Below are the code and all the weights of a small trained network. Each question names an input and a class and asks about switching units off, where a switched-off unit gives its printed mean instead of its output.

import numpy as np


def w(rows, s, z=0):
    codes = np.array(rows[::2]) - 128.0
    scale = np.full(codes.shape[1], s)
    scale[-1] = z or s
    return codes * scale


def f(y):
    return y / 2 * (1 + np.tanh(0.7978845608 * (y + 0.044715 * y**3)))


def log_softmax(a):
    a = a - a.max(-1, keepdims=True)
    return a - np.log(np.exp(a).sum(-1, keepdims=True))


def net(x, mask):
    res = np.array(x, float).reshape(1, 7) / 4 @ E
    y = f(res @ A[0][:, :-1].T + A[0][:, -1])
    res = res + np.where(mask, y, B[0][:, -1]) @ B[0][:, :-1]
    return log_softmax(res[-1] @ U[:, :-1].T + U[:, -1])


A, B = {}, {}
E = w([
[128,125,124],'x0',
[217,196,228],'x1',
[245,56,15],'x2',
[129,129,127],'x3',
[135,252,18],'x4',
[126,130,131],'x5',
[126,126,129],'x6',
],0.0038)
A[0] = w([
[119,69,165,43],'N1',
[50,175,160,70],'N2',
[42,184,176,91],'N3',
[119,29,174,53],'N4',
[128,165,93,41],'N5',
[190,91,85,77],'N6',
[40,63,70,76],'N7',
[133,131,126,146],'N8',
[114,125,121,144],'N9',
[89,91,84,112],'N10',
[151,181,126,63],'N11',
[25,188,180,64],'N12',
[122,217,76,26],'N13',
[59,84,70,103],'N14',
[123,201,77,18],'N15',
[198,99,87,82],'N16',
[53,106,53,54],'N17',
[129,62,155,41],'N18',
[139,31,192,45],'N19',
[125,224,72,18],'N20',
[192,94,91,33],'N21',
[142,86,150,49],'N22',
[145,137,132,158],'N23',
[50,96,71,32],'N24',
[200,85,78,35],'N25',
[255,200,193,130],'N26',
[221,173,203,132],'N27',
[192,104,95,47],'N28',
[170,121,98,83],'N29',
[126,66,172,28],'N30',
[51,173,163,72],'N31',
[164,141,197,53],'N32',
[101,100,104,137],'N33',
[121,206,84,26],'N34',
[51,80,59,113],'N35',
[134,160,102,44],'N36',
[168,87,71,36],'N37',
[106,190,67,21],'N38',
[84,92,89,120],'N39',
[168,135,102,30],'N40',
[44,64,68,94],'N41',
[141,209,78,4],'N42',
[130,19,190,46],'N43',
],0.0084,0.0038)
B[0] = w([
[165,137,82,101],'N1',
[149,87,104,161],'N2',
[141,69,94,215],'N3',
[179,154,76,161],'N4',
[164,135,116,80],'N5',
[132,85,124,152],'N6',
[79,135,86,202],'N7',
[122,129,133,149],'N8',
[123,129,134,152],'N9',
[101,129,125,166],'N10',
[136,130,95,93],'N11',
[153,63,100,220],'N12',
[190,152,88,128],'N13',
[86,135,111,195],'N14',
[178,147,94,106],'N15',
[130,86,129,155],'N16',
[98,130,93,156],'N17',
[162,136,93,98],'N18',
[187,159,70,160],'N19',
[194,157,84,134],'N20',
[150,90,114,111],'N21',
[152,129,98,78],'N22',
[114,128,134,163],'N23',
[108,127,90,125],'N24',
[147,79,126,141],'N25',
[3,123,44,250],'N26',
[60,126,65,214],'N27',
[141,94,119,110],'N28',
[138,108,126,113],'N29',
[173,140,83,97],'N30',
[147,87,109,163],'N31',
[126,119,54,107],'N32',
[111,132,132,166],'N33',
[181,145,92,109],'N34',
[68,136,110,229],'N35',
[156,130,114,74],'N36',
[132,91,114,127],'N37',
[162,144,89,108],'N38',
[102,133,125,172],'N39',
[150,115,113,71],'N40',
[72,137,95,219],'N41',
[175,145,78,107],'N42',
[198,163,72,178],'N43',
],0.034,0.0017)
U = w([
[103,169,113,216],'0',
[103,165,114,210],'1',
[40,181,65,10],'2',
[142,30,108,67],'3',
[189,254,64,114],'4',
[104,177,138,178],'5',
[101,175,129,160],'6',
[198,193,227,31],'7',
],0.0069,0.013)

Each question gives the input, the list of numbers given to net, and the class t.
The units are the neurons (one row each of A and B). Each row of codes is followed by its name. A weight is (code - 128) times the scale printed after its matrix; where a second scale follows, it is the last column's (A, B and U).
mask holds one flag per neuron, in row order. A switched-off neuron (its flag False) gives its mean, the last column of its row in B, instead of its output. The means were averaged over made-up inputs and are rounded, as every weight is.
A unit's drop is (log p(t) with every unit on - log p(t) with that unit switched off) / (log p(t) with every unit on - log p(t) with every unit switched off).
The circuit of an input: a set's keep is (log p(t) with only the set's units on - log p(t) with every unit switched off) / (log p(t) with every unit on - log p(t) with every unit switched off). Starting from the 12 units with the biggest drops (on a tie, the unit counted first), units are removed one at a time, each time the one whose removal leaves the highest keep (on an exact tie, the one counted first), for as long as the keep stays at least 0.8.
circuit, biggest first: the units of the circuit, biggest drop first
most important unit: the unit with the biggest drop
top k neurons: the k neurons with the biggest drops, biggest first
drop when u is switched off: that unit's drop, to one decimal
input [-2,3,-7,3,-6,-3,-6], class 3: circuit, biggest first	(N12 N3)
input [1,7,0,0,1,0,-4], class 2: circuit, biggest first	(N26)
input [-1,0,7,1,-8,2,0], class 4: circuit, biggest first	(N43 N19)
input [-5,-5,7,-1,1,1,4], class 3: circuit, biggest first	(N25 N6)
input [4,-7,-1,1,6,3,-2], class 2: circuit, biggest first	(N35 N41)
input [-2,-1,6,3,-7,2,-1], class 4: top 2 neurons	(N43 N19)
input [2,3,-7,-2,-3,-3,-3], class 3: top 2 neurons	(N12 N3)
input [0,7,4,4,0,7,-5], class 2: top 2 neurons	(N26 N27)
input [0,-4,-6,-4,4,-2,-6], class 3: circuit, biggest first	(N12 N3)
input [-2,7,4,5,6,-3,-4], class 2: drop when N27 is switched off	0.4
input [5,-2,-6,-1,-8,3,-7], class 4: drop when N43 is switched off	0.2
input [5,4,-7,-3,2,6,1], class 3: drop when N12 is switched off	0.3
input [-7,0,-4,-5,-8,2,-7], class 4: drop when N39 is switched off	0.0
input [-4,-6,-1,5,-8,3,-6], class 4: most important unit	N43
